Every row comes from one small tree of marks. The marks that hang from a mark follow it in brackets, in alphabetical order. Every link used is in the known rows. Which tree was each row made from?
Known rows
Z{A W{L{N}} Y}: [ 145  -47  290 -193 -160  -31  -88  -24   69  -88   -4    6 -300 -107
 -165  230  207  227  124  -44  -96  -14 -147 -208  -67 -149   -7 -339
  188   24 -468  270    1 -116   40   58  213  185   80  -16 -129  390
  -12 -282   86   68  101  -90  -82 -469 -374]
Z{F W{L{N T Y}}}: [  86  -30  230 -105  -70 -102 -121   44   75  -85   18   61 -246 -177
 -180  178  281  101  233  260 -199  -84 -153 -160   -9 -278   -7 -331
   51  -89 -420  130   39  -24   61  230  263  218   19 -143 -201  232
 -180 -239   44   -3  -39 -170 -205 -432 -415]
Y{T{K{H{U} V}} W}: [ 253 -133   93  -99 -148  162 -198  100 -250    8  -50 -249 -421 -129
   44   27  274   82  138  403 -215    0  -33   89  115  192  308 -177
  305  -75 -263  323  123  -45  -40  154  185  -30  -62  -31  -76  293
  -24 -323  142 -142  -85  -67 -313 -382  -62]
H{F{A E J Z} U{L}}: [ 115 -117  181 -127  -12   71   22 -126   -7  106   56 -178 -421 -425
   43  385  150  -25  174   50  -93   -3  129  237  139  -35 -117 -166
  -24 -185 -181  -70   10 -106  -59   95  186   75 -339 -275  104  387
  -69   41 -397 -235  121  -78  -70 -365 -191]
K{J U{L} V{H}}: [ 261  -52  116  109 -209  296   46   62  -88   21   -4  -50 -339  189
   87  284  203  278  277  264 -222   95   24   55  -83   76   34   -5
  231  -58 -303  205  229 -306   77  111  205  209 -153  -45  -43   81
 -104 -348    9  -74  158 -213  -23 -588 -129]
L{T{K} Y{W{N}}}: [ 137 -102  302   56  102  -48 -212   83 -127  -41  -51 -126 -279 -183
 -151  -37  269   13  236  423 -223  -81  -54   54  160   -5   69 -351
  247   70 -322  -31  154   17   62  280  210  126  -42  -46 -154  318
    0 -211  113  -12 -220 -133 -225 -290 -360]
W{L{T{K{J U}}} N Y}: [ 253  -71  151  262  -12   57 -204   74  -86  -76   23  -42 -216    2
   29  -37  304  195  260  325 -199  148   12  -50  123 -117  -69 -517
  255  289 -518 -185  116 -175  246  156  284  560 -123 -277  -33  255
  116 -170  231   33   12 -236  -81 -246 -417]
Z{A W Y}: [ 143  -61  276 -251 -225  -21  -45  -17   94  -88  -40  -60 -376 -146
 -124  343  115  224  108 -133  -77  -57 -145 -152 -135  -43   69 -220
  164    4 -341  349   27 -132    5   37  164  116   90   65  -78  443
  -14 -320   -6   33   78  -62 -109 -462 -261]
L{N{K} Y{T W}}: [  57  -51  332  -84   30   16 -109  155 -141   -6  -36  -81 -321 -155
 -134  -76  309   54  140  584 -259  -62 -103   -5  188    5  151 -271
  277  -92 -215  110  279  117   15  255  272  -81   -9   -8 -348  226
  -27 -157  131  -20 -333  -29 -234 -361 -233]
Z{A{N} F{B J K} W}: [  61  -32  232 -332 -147 -244 -148  -13  208   83  146   37 -399 -404
  -64  484  238  190   36   -3  -10 -209 -130 -170  -60  -57   65 -294
  -71 -184 -296  297   51  -31 -185  146   42  268 -123 -163  -17  431
  -16 -141 -251   29   67 -145 -181 -451  -84]
B{F{E Z{W}}}: [  78   22   66 -143  -86   63    9   16    9   35  -28  -22 -252 -396
   42  285   60  103  169   68  -35  -89  -68   77   33   53  -97 -225
  123 -125 -272  -41  230  -40   28  208  256   58 -186 -156   52  342
   34 -135 -282   19   20  -64 -185 -340 -116]
W{L{T Y}}: [ 176  -75  262   71    5   -3  -98   66  -66  -47  -54   16 -278  -78
 -177   21  283   17  248  238 -221  -13  -31   45  121 -115 -103 -237
  242   37 -411  -66  184  -99  158  240  270  235  -91  -33 -193  235
  -96 -154   37  -47 -100 -130 -106 -256 -359]
W{N{K} Y}: [ 182  -15  176   64 -134   74  -76  104  -64  -92  -50 -151 -304 -102
   74    9  218  259  163  233 -150  132  -16  -46   30   10   56 -359
  145  222 -242 -129  282  -94  250   74  309  289  -91 -141  -41  298
   92 -103  146  -23  -62  -71  -88 -202 -191]
W{L{T{A Y}} N{K{H}}}: [ 206  -47  180  198 -141  -71  -84  104 -125 -143  -64  -80 -255  -95
   82  -31  330  319  268  198 -120  102    0  -74  118  121   50 -433
  228  201 -519 -110  161 -112  248  105  246  304 -160  -57  -21  257
   65 -184  189   14   15 -181 -102 -237 -208]
T{A{B{F}} L{N} Y}: [  60  -21  266  166  -71 -121   -3   69 -168  -69 -125  -30 -266 -332
  -70  -55  258  -33  247   76   56 -137 -100  -74  116  326  -78 -198
  233  -56 -632   77   54   41   25  251   93   62    5  103 -214  282
   23  -51 -151 -100  -19 -294 -138 -337 -259]
W{L Y{T{A}}}: [ 291  -63  186  102  -57   47 -121   89 -113  -87  -33  -55 -326 -150
  -10  -17  232   48  170  230 -139   58  -29  -81  116  -27  -97 -326
  328  116 -468    8  118  -94  170  198  249  250  -70  -33 -135  287
    8  -56  106 -103  -40  -85 -108 -223 -248]
K{T{A L} U{H}}: [  93  -69  211  148 -172 -125  -99   85 -179  -76  -49  -77 -347  -31
   53   26  207   66  271  109  -49  -17   71   65   50  242    4  -31
  185    4 -523  275  132 -252  105  227  112  251  -98   23 -165  209
  -80 -148 -102  -72    8 -254  -75 -588 -189]
Z{A F W Y}: [  77  -36  243 -328 -272  -93  -55   13  207 -142  -24  -18 -377 -208
 -100  391  134  273   60 -129  -82 -113 -220 -275 -216 -118   67 -245
   39  -88 -403  440  -54 -106    5   65  134   96  162    4 -110  442
 -102 -341  -21   40  144 -112 -118 -483 -328]
F{J K Z{W{L}}}: [ 198   19  146 -181    8   -6  -88  -32  -27   40   77    1 -380 -362
   49  354  161    8  130  225  -11 -147   78  119  192   11  -56 -359
  192  -45 -227  -83  164  -31  -13   66  233  339 -408 -271  156  380
  135  -87 -289   32   79  -57 -186 -411  145]
U{L{Y} V}: [ 224 -112  371  -37    5  141  115  -36  -40  -31 -113  -75 -228 -169
  -11   95  267   48  183  152 -155   77  -41   70  -23   40  -84 -110
  119  -94 -192   49  214  -45  192  154  306 -109 -155   13 -150  246
 -241 -194  -77 -279    8    0  -74 -291 -384]
Z{F{A{L} E J} W}: [  38  -52  173 -269  -83 -199  -63    4  213   36  157  -21 -330 -334
  -49  398   84  120  101    4  -88 -153  -29 -106  -62  -21 -123 -233
  -24 -242 -321  234  -16  -52    2  231  128  257 -119 -200   28  361
 -101 -132 -361   24   38  -38  -89 -408  -74]
T{A K{H J U} L{N Y}}: [ 162  -56  293  315   -7   -6   19  106 -271  -70  -49   14 -293  -72
   36  -70  242   44  325  325   25 -113 -117   14  207  332  115 -312
  272   51 -653  306   53 -121   37  250    7  246 -114  -51 -132  170
  115 -205  112  108  -11 -387 -221 -614 -123]
N{K{T{L Y} U{H} V}}: [ 122  -20  130   50 -308   -4   38  135 -200  -55  -82 -134 -298   -6
  169   41  371  299  208  166 -114  132   86   58   67  295   86 -127
  185  -34 -460  185  251 -192  156  200  229  211 -130   79 -163  145
  -63 -274   20  -60    8 -221  -88 -481  -23]
Y{T{L} W{N}}: [ 110  -64  199    9  -60   14 -243  126 -162  -98  -68 -185 -353 -198
  -57   14  240  141  169  436 -187  -50  -64   -3  116  101  167 -175
  287   78 -264   94  175   61   71  178  209   33  -25  -40 -146  365
   45 -132   28 -169 -164    9 -182 -289 -271]
Z{A F Y}: [  27  -31  263 -249 -228  -66  -57   59  174 -118  -74  -27 -412 -171
 -102  243  144  231   37  -68  -90 -128 -207 -212 -166  -34    9 -174
   79  -95 -444  350   10 -122   80   98  115   61  131   11 -178  404
  -90 -254  -25    7  117 -138  -36 -367 -367]
K{H{U} J T{A L Y} V}: [ 281  -52   78  360 -302  261   29   78 -286  -54  -74 -156 -407   60
  134  178  304  299  328  125 -148  122   76    1   99  407  201 -207
  268   90 -642  354   48 -272  157  205   73  352  -72  -46  -62  106
   17 -359  -19  -56  222 -458 -219 -696  -50]
B{Z{A{L{T} N} F{E}}}: [ -60  -96  254 -124  -79 -173 -145   48  205   53   12    2 -345 -169
  -64  266  176  228   32 -152 -246  -77  -63 -168    5  115 -121 -287
 -106 -254 -384  221   48    0   76  267  228  111   89  -80 -269  282
 -143 -193  -71   -7    2 -132  -51 -246 -552]
Z{F{B E J} W{L} Y{T}}: [  66  -68  135 -328 -139 -125 -128   93  172  -43   63  -18 -269 -380
  -57  387  231  292   35   69  -72 -125  -55 -181 -101  -73 -166 -361
  211 -170 -410  240  -67  -17  -49  178  163   94  -96 -195   38  349
  -78 -159 -167   29   86 -111 -142 -411 -218]
L{N{K{J}} T}: [  41  -18  246  -14  -31  -42  -63  113  -31   30  -18  -28 -295  -79
  -65  -10  307   98  348  462 -158  -88  -93  -23  127  -40  123 -262
  175  -61 -261   33  234  -16   70  191  277  205 -103  -45 -198  250
  -20 -183   91   15 -280 -128 -137 -374 -197]
W{L{T{K}} Y}: [ 283  -75  175  106   -6   -4 -144   59  -90  -50  -41  -52 -254 -126
  -38  -78  307   10  258  253 -140   51  -11  -21  120 -108 -147 -396
  269  124 -486  -83  115 -108  179  211  265  393 -120  -87  -59  317
    4 -107  167  -47  -64 -142  -82 -198 -313]
N{K{T{A{L} Y}}}: [  88  -60  222   91 -173  -65   18  131  -75  -26  -42 -131 -356 -138
  117  -54  282  170  208  141 -103   36   37  -68   75  238   13 -220
  284  -29 -379  197  204  -67  134  205  173  270    5  116 -186  323
  -30 -140  -41    0  -91  -58 -134 -367  -23]
K{H{F{A}} U{L V}}: [ 173 -106  173  -13 -262  216  102    8  -47   22  -32  -87 -367   29
  152  237  274  138  219  116 -149  153   33   84  -33   85  150   59
  -13 -137 -327  202  132 -236   77   -3  217  156 -287 -202  -28  200
 -143 -256  -20 -125  201 -146   -1 -430 -301]
Y{T{A K{U{H}} L} W{N}}: [ 183 -113  225   65  -13 -139 -251  112 -267 -129  -47 -197 -310 -265
   63  -84  221   72  184  386  -52  -83  -48    6  169  257  175 -271
  304   76 -432  196   57   -5    3  213  104  -17  -55   43  -90  381
   62 -143   94 -139 -135  -78 -219 -390 -180]
F{B{Z{A}} E J}: [  85  -85  182 -171    2  -91  -67   44   72   83   40 -150 -379 -323
   17  379  118  129   66  -56  -41 -134   12   43   69  254 -221 -183
   90 -195 -281  -11  177 -108    6  244  135   53 -303 -120  119  304
   79   25 -334   20   23 -137  -37 -298 -112]
Y{T{A{N} K} W{L}}: [ 227 -125  220    4   36  -94 -259  142 -200   10   -1 -115 -298 -283
   17 -144  286  -40  153  382  -99  -92  -80  -82  205  116   92 -364
  385  -42 -400  213   86   74  -63  264  115  112   53   23 -159  432
    2 -130  142 -108 -189   35 -297 -277 -204]
F{A{B} E J Z}: [  52  -35  236 -253   98 -192  -92   -1   21  139  122  -66 -367 -334
  -66  318   82  -13   22    1    0 -223  100  174  145  208 -263 -218
  123 -221 -272  -66  122  -56   28  206  205  200 -437 -293  165  298
  124   46 -524   54  -17  -70  -50 -305   60]
L{N{K{H J V}} Y}: [ 131    0  233   47  -97  205   53  139 -149   11  -37  -16 -301   60
  -41   41  309  229  214  427 -230   36  -83  -13  132   84  191 -260
  162  -36 -334  104  292  -83  145  200  283  110 -101  -90 -222   62
   -9 -296  147  100 -106 -214 -198 -511  -90]
F{A J Z}: [ 153   34  289 -202   68  -87  -58    6  -41   94   29  -65 -452 -323
  -13  248   68  -35  109  120   12 -177   29  120  171   67 -140 -144
  147 -161 -271 -119  170  -87   71  174  184  190 -385 -179  115  366
   97    7 -389   35  -30  -80  -51 -343  100]
B{F{E K{J}} Z}: [  85    0   19   -9  -51  216    7   72    0   80  -89   43 -309 -276
  172  317   78   41  130  144 -161  -42   30    3  131  216  -89 -244
   50 -134 -334 -119  327    2   50  208  246   83 -155 -241  -13  329
   42 -175 -214  101   26 -166 -160 -280 -138]
U{H{F{B}} J L}: [ 223 -219  147 -158  -17   70  -38  -10  -60  -27  -90 -108 -225 -213
   -5   94  278    1  218  165 -159   72   31  -14  -69 -128 -127   37
  -11 -197 -199  -95  111 -170   28   87  259 -246 -186   32    4  483
 -312 -137 -191 -362  -21   42  -58 -502 -284]
N{K{H J T U}}: [ 123  -62   74  118 -297  151   14  198 -100   -6   11  -50 -385  200
  232   82  307  278  247  331 -205  110   39   12   38  192  220 -134
  237   14 -318  307  325 -245  128   87  194  464 -125 -184  -72  184
   50 -339   72  164  -22 -199 -160 -582   40]
K{U{H} V}: [ 178  -54  104  -88 -254  120  -48   84 -132   -8  -32 -119 -332   58
   12  185  167  173  172  116 -149   52   19  149   -6  144  133   16
   92  -87 -344  143  200 -312  109  133  248  100 -153  -11 -123  107
 -128 -311  -18 -128   77 -170  -73 -446 -143]
T{A{B{Z}} K L{N Y}}: [ 100  -89  380  122  119 -174  -81   56 -254  -53 -116  -48 -288 -265
  -54 -150  307 -134  177   88   12 -167  -64  -55  230  350  -68 -322
  174  -72 -545  154   33   91    9  294  162   -8    3   78 -200  253
   -6  -69   31   14 -115 -265 -247 -381 -242]
V{H{F{B{Z}} U{L}}}: [ 267 -126  171  -27 -145  180  -24  -44  -90   53 -145 -208 -475 -150
  -46  269  138   57  266   59 -236   39   66   86 -128 -107  -36   75
   79 -132 -131   71  173 -163  -43    3  188 -135 -131   30   45  289
 -203  -36  -33 -246  101 -123  -38 -444 -273]
F{E Z{W{L N{K}}}}: [ 123   -6  126 -112  -52  -51  -53   20  -12  -44   47  -99 -206 -290
   31  268  119  309  141   88  -48  -27   -2   78   78   41  -95 -449
  153   44 -247  -84  187  -63  155  111  318  229 -285 -242  151  305
  118  -85 -141   21   52   54 -167 -327 -111]
Y{T{K{J U{V}} L{N}} W}: [ 160  -86  226   16   12   37 -137  130 -212   -6  -22 -131 -288 -166
   37  -73  302    1  237  570 -121 -101 -114   10  174  172  201 -238
  360  -76 -349  292  124   57  -31  225  139   63  -68  -53 -167  318
   54 -208  101 -122 -192  -70 -231 -434 -228]
Y{T{A K}}: [ 147  -90  225  -35  -38  -77 -109   70 -168    1  -94 -136 -412 -297
   42  -37  161  -40  191  263  -18 -128 -112    7  101  184   98 -181
  336  -66 -320  212  108    1   -3  204  143   -3  -44  119 -123  353
   -8 -130   16 -131 -183  -38 -293 -273  -12]

Which tree is each row?
[ -25 -176  306   -2   31  -91 -255  114   62  156  100   99 -208  -98
 -264  -61  415   17   66   83 -379  -36   54  -66  105   18  -49 -252
  122 -190 -330  159  107  105  -78  329  283  195  205  -68 -461  285
 -189 -248  -78   29 -213 -129 -132 -269 -576]  A{B{F} L{T Y{W}} N}
[ 113  -53  173   87 -138    5 -103  121 -124 -119  -35  -89 -289  -92
  118  -32  335  281  146  269 -164  152    2  -42   72  120   61 -357
  214  186 -301  -34  233  -63  162  105  304  216 -125 -127 -145  273
   89 -162  162  -83 -117 -156 -113 -244 -255]  W{N{K{U{J}}} Y{T{L}}}
[-131 -129  232 -211 -123 -267 -183    7  269  114  172   77 -334 -202
 -179  264  244  210  -81 -121 -177 -173  -45 -112  -65  123  -57 -296
  -71 -219 -373  409   12    6  -46  179  130  286   36 -178 -271  326
  -88 -149 -245  -14   56  -48  -72 -272 -349]  Z{A{B L N} F{E K}}
[  13   18  198 -365 -177 -111  -47   21  190  -15   12   39 -324 -354
 -104  489   59  210   38  -15  -19 -194  -36 -115 -115   -1  -52 -307
    8 -135 -420  277   -4  -22  -32   96  113  182 -123 -244   28  424
  -65 -212 -229  117  121  -72 -103 -406 -137]  Z{F{A E K} W Y}
[ 254 -151  220  -36  -54   33  -69  -76  -88    9 -113 -102 -384  -86
 -121  129  152    5  317  106 -231   -6   38  120 -166  -55  -97  -28
  191  -86 -123  114  193 -177    4   42  196 -106 -143   66  -14  302
 -232 -198  -26 -302  -37 -141  -60 -438 -269]  V{H{U{J L{T}}}}
[  94  -90  119 -132 -157   65  -81  100  -41  -27  -22 -139 -314 -109
  -34  237   68  103  152  172 -149  -47   35  141   18   36   42  -93
  122 -104 -314  110  101 -206   22   77  182   69 -139 -142  -52  295
  -30 -165  -84  -84   63  -68  -39 -481 -325]  K{U{H{F{E Z{Y{W}}}}}}
[   2 -140  270 -116   77 -236 -127   15  111  154  114  -47 -343 -218
 -103  267  174   19   43 -102 -190 -111  185   32  135  278 -330 -243
   84 -275 -405   -6   14   -2   46  288  216  231 -227 -166  -48  267
  -17  -60 -409   47  -61 -152   34 -216 -199]  F{A{B{Z} L{T{Y}}} E J}
[ 158  -39  247   57  -54   67  -23  107 -132  -41  -49   19 -267  -13
  -80  -81  320  121  196  334 -195   51  -59   -4  131  -38    2 -286
  210   16 -408    8  268  -78  183  162  285  182 -110 -110 -190  167
  -34 -159  151   47  -73 -121 -132 -356 -216]  W{L{N{K{H}} Y}}
[ 145  -85   53  -86 -225  110  -43   11    2  -10   27 -124 -389  -95
  -15  356  162  197  137   32 -165    4  -19   10  -10   35   94 -207
   37  -37 -309  178   62 -152   45   38  244  229 -197 -223   76  255
   84 -174  -62    9  150 -123 -142 -468 -187]  K{H{F{E Z{A{B} W{Y}}}}}
[ 250   -4   67   84 -240  272   14  114 -111   44    0  -69 -392  202
   34  279  119  234  284  249 -217   16  -11   60  -76  101  135   -5
  267  -33 -306  218  266 -327   69  114  167  276 -129  -42  -35   57
   -8 -334   38    3  109 -246  -70 -573  -46]  K{J U V{H}}
[  23  -20   76   63 -307  178  -83  119 -117   54   19 -120 -403  151
   95  139  322  219  197  178 -191  114   78   90   34  199  136  -17
  210  -53 -382  256  234 -286   87  215  247  425  -82 -132 -224   49
  -67 -330  -22   15   86 -270 -148 -485 -185]  K{T U V}
[  12  -33  101 -139 -139  198  -63  100  -28   35 -156   97 -369 -207
  163  211  207   58   17   56 -197   22   54  -62   82  224  -37 -192
  141 -182 -372    2  241    9  -56  110  293  -73  -52 -163 -205  354
  -49 -336  -47  100   23 -268 -154 -286 -307]  B{F{K{U{J}}} Z{Y{T}}}
[  -8    8  180 -274 -268  -19  -49   39  172  -42   54   21 -459 -174
   36  410  241  255  -21   -8  -61 -121  -64 -116  -50  129   71 -247
   57 -127 -473  345   10 -163  -43   92   91  225  -78 -136 -141  296
   -5 -318 -105   91  244 -304  -27 -420 -171]  Z{A F{J K{U V}} Y}
[  62  -46  206 -239  -79 -155 -114   72   86   25   48  -26 -429 -221
  -41  202  186  -45   71   99  -87 -178  -51  -76  -25   12  -55  -68
   15 -225 -323  130   88  -72   28  172  145  205 -112 -182  -32  334
  -97 -101 -293  -10  -15 -138  -92 -320  -62]  Z{F{A{B} J}}
[  -3  -24  292   38  -35  -74 -105   55  -43   39 -102  -72 -319 -158
 -217   31  213   46  323  355 -141 -111  -99   40   82    9   -7 -205
  216  -86 -402  -31  126   -9   88  217  215  157  -88  -19 -264  197
  -31 -150    9 -122 -181 -220 -117 -285 -407]  L{N T{Y}}
[ 240   -7  141 -176  -76   71   80  -55  -14   71  -45 -177 -344 -275
   16  336   52   40  278   99 -107  -85   -8   58 -127  -14   -1 -115
  136 -159  -72   66  200  -76   50   58  238  -43 -289  -28  165  233
  -44  -81 -117 -202   66  -19  -85 -420 -113]  U{V{H{F{E J Z{W}}}}}
[  82  -50  288 -260  -32  -84  -99    5   55    5   28  -62 -433 -225
  -61  265  169   95   -4  -69  -43 -166  -14    8   52  117 -114 -249
  216 -118 -290  111   48  -84   20   75  214  124 -162  -98    6  370
  111 -143 -253   51   74 -146  -56 -399 -121]  F{J Z{A{B} Y}}
[ -53  -24  282 -256  -91 -186 -181  156   84   -4  -27  -14 -294 -343
 -157  200  186  224    3  138 -104 -196  -82 -155  -10  102  -65 -283
  131 -196 -482  339  -17  110  -27  266   77   12   52 -149 -198  405
  -87 -141 -104  -23  -69  -65  -71 -307 -419]  Z{F{A{N} E} Y{T{L} W}}
[ 109 -127  351   34   16   22  -34    2  -14  -38  -88  -19 -281 -133
 -124  101  303   59  240  258 -207   13  -17   85   61  -53 -127 -135
  146  -57 -277   -1  158  -44  107  230  282   41 -107   10 -227  263
 -212 -196  -66 -167 -112 -100  -85 -309 -406]  U{L{T Y}}
[  29 -157  333 -132  -86 -194 -167  -42  153   96  133  116 -267 -136
 -240  214  339  145   62 -181 -278  -21  -65 -168  -19  -76   -1 -296
   21 -140 -348  313   24   10 -105  243  262  211  186   30 -349  332
 -138 -325  -96   59  -89 -141 -157 -391 -459]  Z{A{B{F} L{T Y} N} W}
